Below are the code and all the weights of a small trained network. Each question names an input and a class and asks about switching units off, where a switched-off unit gives its printed mean instead of its output.

import numpy as np


def w(rows, s, z=0):
    codes = np.array(rows[::2]) - 128.0
    scale = np.full(codes.shape[1], s)
    scale[-1] = z or s
    return codes * scale


def f(y):
    return y / 2 * (1 + np.tanh(0.7978845608 * (y + 0.044715 * y**3)))


def log_softmax(a):
    a = a - a.max(-1, keepdims=True)
    return a - np.log(np.exp(a).sum(-1, keepdims=True))


def net(x, mask):
    res = np.array(x, float).reshape(1, 7) / 4 @ E
    y = f(res @ A[0][:, :-1].T + A[0][:, -1])
    res = res + np.where(mask, y, B[0][:, -1]) @ B[0][:, :-1]
    return log_softmax(res[-1] @ U[:, :-1].T + U[:, -1])


A, B = {}, {}
E = w([
[154,85,118,100,218,181,70,127,155,90,93],'x0',
[139,127,122,85,209,86,113,49,162,125,153],'x1',
[88,113,113,83,144,166,156,156,65,119,82],'x2',
[159,55,95,119,148,135,157,148,79,93,65],'x3',
[194,207,124,68,166,52,151,163,92,125,145],'x4',
[161,142,87,136,130,78,130,123,111,254,103],'x5',
[129,77,128,138,89,130,73,91,115,70,165],'x6',
],0.0095)
A[0] = w([
[93,107,78,166,65,71,175,144,106,184,114,254],'neuron 0',
[238,3,127,142,177,59,73,119,99,57,132,201],'neuron 1',
[168,63,160,86,172,81,171,198,79,87,138,64],'neuron 2',
[70,140,98,150,122,134,62,100,137,121,156,69],'neuron 3',
[158,49,93,174,55,181,132,231,143,110,119,235],'neuron 4',
[151,161,82,123,171,74,181,152,36,134,25,75],'neuron 5',
[123,75,149,167,198,146,138,114,193,175,85,208],'neuron 6',
[97,106,145,81,194,131,72,75,96,123,113,217],'neuron 7',
[66,202,165,46,112,142,80,141,128,112,104,222],'neuron 8',
[119,102,156,192,106,131,71,89,175,103,167,107],'neuron 9',
[146,167,111,83,92,41,103,128,97,107,136,218],'neuron 10',
],0.0079,0.0023)
B[0] = w([
[142,91,200,92,147,139,136,194,75,197,61,251],'neuron 0',
[50,163,177,23,187,37,116,157,101,254,103,251],'neuron 1',
[152,118,48,148,120,187,113,149,100,112,115,194],'neuron 2',
[123,160,78,166,64,183,146,137,145,125,125,159],'neuron 3',
[75,184,196,99,182,130,113,151,140,195,22,255],'neuron 4',
[170,156,87,184,75,132,102,77,116,124,188,253],'neuron 5',
[131,138,119,107,115,170,133,124,46,108,92,190],'neuron 6',
[152,162,164,126,141,87,169,108,63,122,99,203],'neuron 7',
[122,189,140,132,121,155,144,138,83,92,101,175],'neuron 8',
[158,108,44,153,51,174,84,90,253,101,140,208],'neuron 9',
[86,130,161,79,126,131,131,118,92,125,58,197],'neuron 10',
],0.0078)
U = w([
[179,96,48,156,103,203,126,116,215,53,196,9],'0',
[120,144,199,1,149,119,130,172,121,131,54,247],'1',
],0.0086,0.0016)

Each question gives the input, the list of numbers given to net, and the class t.
The units are the neurons (one row each of A and B). Each row of codes is followed by its name. A weight is (code - 128) times the scale printed after its matrix; where a second scale follows, it is the last column's (A, B and U).
mask holds one flag per neuron, in row order. A switched-off neuron (its flag False) gives its mean, the last column of its row in B, instead of its output. The means were averaged over made-up inputs and are rounded, as every weight is.
A unit's drop is (log p(t) with every unit on - log p(t) with that unit switched off) / (log p(t) with every unit on - log p(t) with every unit switched off).
The circuit of an input: a set's keep is (log p(t) with only the set's units on - log p(t) with every unit switched off) / (log p(t) with every unit on - log p(t) with every unit switched off). Starting from all 11 units, units are removed one at a time, each time the one whose removal leaves the highest keep (on an exact tie, the one counted first), for as long as the keep stays at least 0.8.
units of the circuit, in order: the units of the circuit, biggest drop first
k most important neurons: the k neurons with the biggest drops, biggest first
drop of u: that unit's drop, to one decimal
input [-2,1,-5,-4,6,-7,1], class 0: 3 most important neurons : (neuron 1; neuron 4; neuron 0)
input [-7,2,6,-1,-1,-5,6], class 0: units of the circuit, in order : (neuron 1)
input [-4,4,2,2,-7,-7,8], class 0: 3 most important neurons : (neuron 9; neuron 0; neuron 3)
input [2,-4,-7,3,-5,-8,5], class 1: 3 most important neurons : (neuron 4; neuron 1; neuron 5)
input [-6,4,-3,1,0,-4,8], class 0: 3 most important neurons : (neuron 9; neuron 4; neuron 0)
input [-3,-3,0,-7,1,4,8], class 0: 3 most important neurons : (neuron 1; neuron 4; neuron 9)
input [8,-5,-4,-4,5,7,-8], class 0: 3 most important neurons : (neuron 1; neuron 4; neuron 5)
input [5,-4,-1,2,6,-1,-8], class 0: 2 most important neurons : (neuron 5; neuron 1)
input [-1,3,2,-2,-6,2,1], class 0: drop of neuron 1 : 0.3
input [5,-2,1,-8,-2,1,-1], class 0: drop of neuron 1 : 0.2
input [3,-5,-4,-6,-1,-5,1], class 0: drop of neuron 1 : 0.0
